Below are the code and all the weights of a small trained network. Each question names an input and a target symbol and asks about switching units off, where a switched-off unit gives its printed mean instead of its output.

import numpy as np


def w(rows, s, z=0):
    codes = np.array(rows[::2]) - 128.0
    scale = np.full(codes.shape[1], s)
    scale[-1] = z or s
    return codes * scale


def f(y):
    return y / 2 * (1 + np.tanh(0.7978845608 * (y + 0.044715 * y**3)))


def softmax(a):
    e = np.exp(a - a.max(-1, keepdims=True))
    return e / e.sum(-1, keepdims=True)


def log_softmax(a):
    a = a - a.max(-1, keepdims=True)
    return a - np.log(np.exp(a).sum(-1, keepdims=True))


def net(x, mask):
    ids = ['αγεηλμσφ'.index(c) for c in x.split()]
    T = len(ids)
    res = E[ids] + P[:T]
    q, k, v = (res @ M[0].T for M in (Q, K, V))
    z = softmax(np.where(np.tri(T) > 0, q @ k.T / 3**0.5, -1e9)) @ v
    res = res + np.where(mask[0], z, O[0][:, -1]) @ O[0][:, :-1]
    y = f(res @ A[0][:, :-1].T + A[0][:, -1])
    res = res + np.where(mask[1:9], y, B[0][:, -1]) @ B[0][:, :-1]
    return log_softmax(res[-1] @ U[:, :-1].T + U[:, -1])


Q, K, V, O, A, B = {}, {}, {}, {}, {}, {}
E = w([
[88,102,254,124,161,154],'α',
[86,204,84,111,151,175],'γ',
[134,237,57,98,164,218],'ε',
[60,54,182,98,98,140],'η',
[6,215,141,138,115,169],'λ',
[95,66,68,213,99,150],'μ',
[171,191,133,66,117,74],'σ',
[169,98,77,11,38,153],'φ',
],0.017)
P = w([
[7,110,5,54,184,215],'0',
[238,118,130,60,137,205],'1',
[210,123,144,92,120,165],'2',
[168,158,131,132,109,141],'3',
[166,173,102,131,114,98],'4',
[134,202,89,168,89,107],'5',
[122,226,67,168,79,95],'6',
[121,248,65,189,74,95],'7',
[117,255,62,199,68,91],'8',
],0.0063)
Q[0] = w([
[184,33,204,211,233,85],'head 1',
[74,192,36,136,175,112],'head 1',
[225,79,153,91,1,42],'head 1',
],0.0072)
K[0] = w([
[53,69,228,123,159,148],'head 1',
[93,191,111,190,84,139],'head 1',
[134,149,97,113,243,221],'head 1',
],0.011)
V[0] = w([
[133,80,72,21,168,59],'head 1',
[63,101,119,49,158,143],'head 1',
[124,2,111,93,42,108],'head 1',
],0.0089)
O[0] = w([
[195,168,61,180,151,163,139],'head 1',
[135,200,91,157,254,201,254],'head 1',
[221,114,46,15,182,17,187],'head 1',
],0.0074,0.0032)
A[0] = w([
[58,143,80,208,166,156,3],'neuron 1',
[111,78,98,88,187,111,138],'neuron 2',
[149,171,46,138,131,88,87],'neuron 3',
[171,67,71,141,103,168,67],'neuron 4',
[86,159,156,171,150,135,183],'neuron 5',
[111,62,144,161,97,7,157],'neuron 6',
[139,110,54,130,132,168,248],'neuron 7',
[174,176,84,84,110,121,225],'neuron 8',
],0.013,0.0041)
B[0] = w([
[188,104,183,175,143,88,208],'neuron 1',
[187,152,171,137,63,164,164],'neuron 2',
[133,102,212,188,162,179,212],'neuron 3',
[69,70,128,154,124,145,194],'neuron 4',
[134,57,116,5,135,145,179],'neuron 5',
[193,198,161,10,108,66,164],'neuron 6',
[158,115,111,74,99,80,253],'neuron 7',
[102,137,98,142,174,107,225],'neuron 8',
],0.011,0.013)
U = w([
[81,43,173,254,109,132,119],'α',
[103,25,69,85,165,41,60],'γ',
[222,198,183,74,55,102,69],'ε',
[119,148,159,119,107,141,39],'η',
[75,106,225,91,152,142,55],'λ',
[23,184,62,47,126,141,254],'μ',
[104,174,192,112,65,205,185],'σ',
[86,184,180,183,181,78,181],'φ',
],0.0067,0.0053)

Each question gives the input, a string of symbols that net reads in full, and the target symbol t.
The units are the heads (3 rows each of Q, K, V and O) and the neurons (one row each of A and B). Each row of codes is followed by its name. A weight is (code - 128) times the scale printed after its matrix; where a second scale follows, it is the last column's (O, A, B and U).
mask holds one flag per unit, heads first, then neurons. A switched-off unit (its flag False) gives its mean, the last column of its rows in O or B, instead of its output. The means were averaged over made-up inputs and are rounded, as every weight is.
A unit's drop is (log p(t) with every unit on - log p(t) with that unit switched off) / (log p(t) with every unit on - log p(t) with every unit switched off).
The circuit of an input: a set's keep is (log p(t) with only the set's units on - log p(t) with every unit switched off) / (log p(t) with every unit on - log p(t) with every unit switched off). Starting from all 9 units, units are removed one at a time, each time the one whose removal leaves the highest keep (on an exact tie, the one counted first), for as long as the keep stays at least 0.8.
circuit, biggest first: the units of the circuit, biggest drop first
unit that matters most: the unit with the biggest drop
top k neurons: the k neurons with the biggest drops, biggest first
drop when u is switched off: that unit's drop, to one decimal
input η γ φ φ, target μ: top 3 neurons => neuron 3; neuron 1; neuron 2
input φ μ η, target ε: unit that matters most => neuron 2
input ε μ ε, target μ: circuit, biggest first => neuron 1; neuron 8
input α σ μ φ φ λ, target φ: top 3 neurons => neuron 3; neuron 8; neuron 4
input μ μ μ μ μ λ, target μ: circuit, biggest first => head 1; neuron 3; neuron 1
input φ ε μ φ γ γ η λ λ, target λ: circuit, biggest first => neuron 5; neuron 1; head 1
input μ μ μ μ μ μ μ φ γ, target φ: circuit, biggest first => neuron 3; neuron 5; neuron 8; head 1
input λ α μ μ μ φ, target γ: top 4 neurons => neuron 8; neuron 7; neuron 4; neuron 6
input φ φ λ λ, target φ: circuit, biggest first => head 1; neuron 3; neuron 8
input γ ε ε μ γ γ μ μ σ, target σ: top 3 neurons => neuron 7; neuron 8; neuron 6
input φ φ γ μ φ ε, target φ: top 2 neurons => neuron 3; neuron 8
input γ η λ μ φ μ μ η, target μ: top 3 neurons => neuron 1; neuron 3; neuron 7
input μ φ φ μ μ, target ε: top 2 neurons => neuron 6; neuron 2
input γ λ η μ φ μ η, target μ: drop when head 1 is switched off => 0.0
input α λ α μ γ λ λ λ, target λ: drop when neuron 1 is switched off => 0.5
input γ μ γ, target μ: drop when neuron 1 is switched off => 0.7
